Below is a small trained network, with its code and all its weights. Each question gives an input and a class and asks what happens when units are switched off, that is, made to give their printed mean instead of their output.

import numpy as np


def w(rows, s, z=0):
    codes = np.array(rows[::2]) - 128.0
    scale = np.full(codes.shape[1], s)
    scale[-1] = z or s
    return codes * scale


def f(y):
    return y / 2 * (1 + np.tanh(0.7978845608 * (y + 0.044715 * y**3)))


def log_softmax(a):
    a = a - a.max(-1, keepdims=True)
    return a - np.log(np.exp(a).sum(-1, keepdims=True))


def net(x, mask):
    res = np.array(x, float).reshape(1, 2) / 4 @ E
    y = f(res @ A[0][:, :-1].T + A[0][:, -1])
    res = res + np.where(mask, y, B[0][:, -1]) @ B[0][:, :-1]
    return log_softmax(res[-1] @ U[:, :-1].T + U[:, -1])


A, B = {}, {}
E = w([
[163,122,22,130,105,160,129,74,218,158,76,140],'x0',
[84,39,89,52,18,119,247,153,169,182,141,78],'x1',
],0.016)
A[0] = w([
[145,115,44,129,104,178,148,61,199,152,29,145,165],'neuron 0',
[59,110,206,125,90,80,177,202,91,116,206,124,173],'neuron 1',
[104,48,112,31,47,119,203,126,128,243,162,74,144],'neuron 2',
[81,119,250,115,128,57,98,146,25,92,200,126,220],'neuron 3',
[66,81,87,118,72,120,247,143,78,159,146,57,172],'neuron 4',
[206,125,65,124,136,170,110,53,182,131,32,164,176],'neuron 5',
[133,92,60,147,75,163,187,101,171,169,113,109,87],'neuron 6',
[117,148,228,167,181,116,110,194,2,76,204,156,253],'neuron 7',
],0.008,0.0053)
B[0] = w([
[155,114,4,135,148,128,215,46,73,161,129,121,211],'neuron 0',
[133,178,156,191,234,81,115,203,203,111,91,139,206],'neuron 1',
[52,125,115,147,74,58,90,142,123,161,189,177,250],'neuron 2',
[119,122,207,114,209,199,153,109,135,78,84,91,234],'neuron 3',
[17,120,133,125,99,80,86,147,134,179,140,117,226],'neuron 4',
[157,148,52,203,154,132,112,95,102,171,104,171,208],'neuron 5',
[127,134,105,91,71,102,167,113,81,133,135,101,190],'neuron 6',
[64,164,178,164,255,225,177,182,97,101,80,129,253],'neuron 7',
],0.0099,0.024)
U = w([
[110,142,213,120,165,214,212,159,108,34,84,57,178],'0',
[187,140,144,66,108,123,101,157,111,104,171,87,9],'1',
[202,83,192,116,91,119,144,126,168,96,147,139,4],'2',
[88,205,156,224,161,131,80,151,127,116,105,160,202],'3',
[97,89,82,89,61,128,168,98,40,150,181,120,35],'4',
[255,147,73,154,123,130,160,51,116,151,105,118,197],'5',
[95,114,138,109,88,68,102,185,152,156,179,111,89],'6',
],0.0084,0.0025)

Each question gives the input, the list of numbers given to net, and the class t.
The units are the neurons (one row each of A and B). Each row of codes is followed by its name. A weight is (code - 128) times the scale printed after its matrix; where a second scale follows, it is the last column's (A, B and U).
mask holds one flag per neuron, in row order. A switched-off neuron (its flag False) gives its mean, the last column of its row in B, instead of its output. The means were averaged over made-up inputs and are rounded, as every weight is.
A unit's drop is (log p(t) with every unit on - log p(t) with that unit switched off) / (log p(t) with every unit on - log p(t) with every unit switched off).
The circuit of an input: a set's keep is (log p(t) with only the set's units on - log p(t) with every unit switched off) / (log p(t) with every unit on - log p(t) with every unit switched off). Starting from all 8 units, units are removed one at a time, each time the one whose removal leaves the highest keep (on an exact tie, the one counted first), for as long as the keep stays at least 0.8.
units of the circuit, in order: the units of the circuit, biggest drop first
k most important neurons: the k neurons with the biggest drops, biggest first
drop when u is switched off: that unit's drop, to one decimal
input [-5,6], class 6: units of the circuit, in order -> (neuron 4)
input [-7,8], class 6: 2 most important neurons -> (neuron 2; neuron 4)
input [-6,4], class 3: 2 most important neurons -> (neuron 1; neuron 2)
input [-3,4], class 6: 2 most important neurons -> (neuron 7; neuron 5)
input [-6,6], class 3: 2 most important neurons -> (neuron 1; neuron 3)
input [-7,6], class 3: 2 most important neurons -> (neuron 1; neuron 2)
input [7,2], class 4: 2 most important neurons -> (neuron 1; neuron 6)
input [-7,5], class 3: 2 most important neurons -> (neuron 2; neuron 1)
input [1,7], class 6: 2 most important neurons -> (neuron 4; neuron 2)
input [3,1], class 4: 2 most important neurons -> (neuron 1; neuron 3)
input [2,7], class 4: 2 most important neurons -> (neuron 0; neuron 6)
input [-1,-2], class 0: drop when neuron 2 is switched off -> 0.1
input [-5,4], class 3: drop when neuron 2 is switched off -> 0.4
input [-6,2], class 0: units of the circuit, in order -> (neuron 3)
input [4,-7], class 5: drop when neuron 4 is switched off -> 0.2
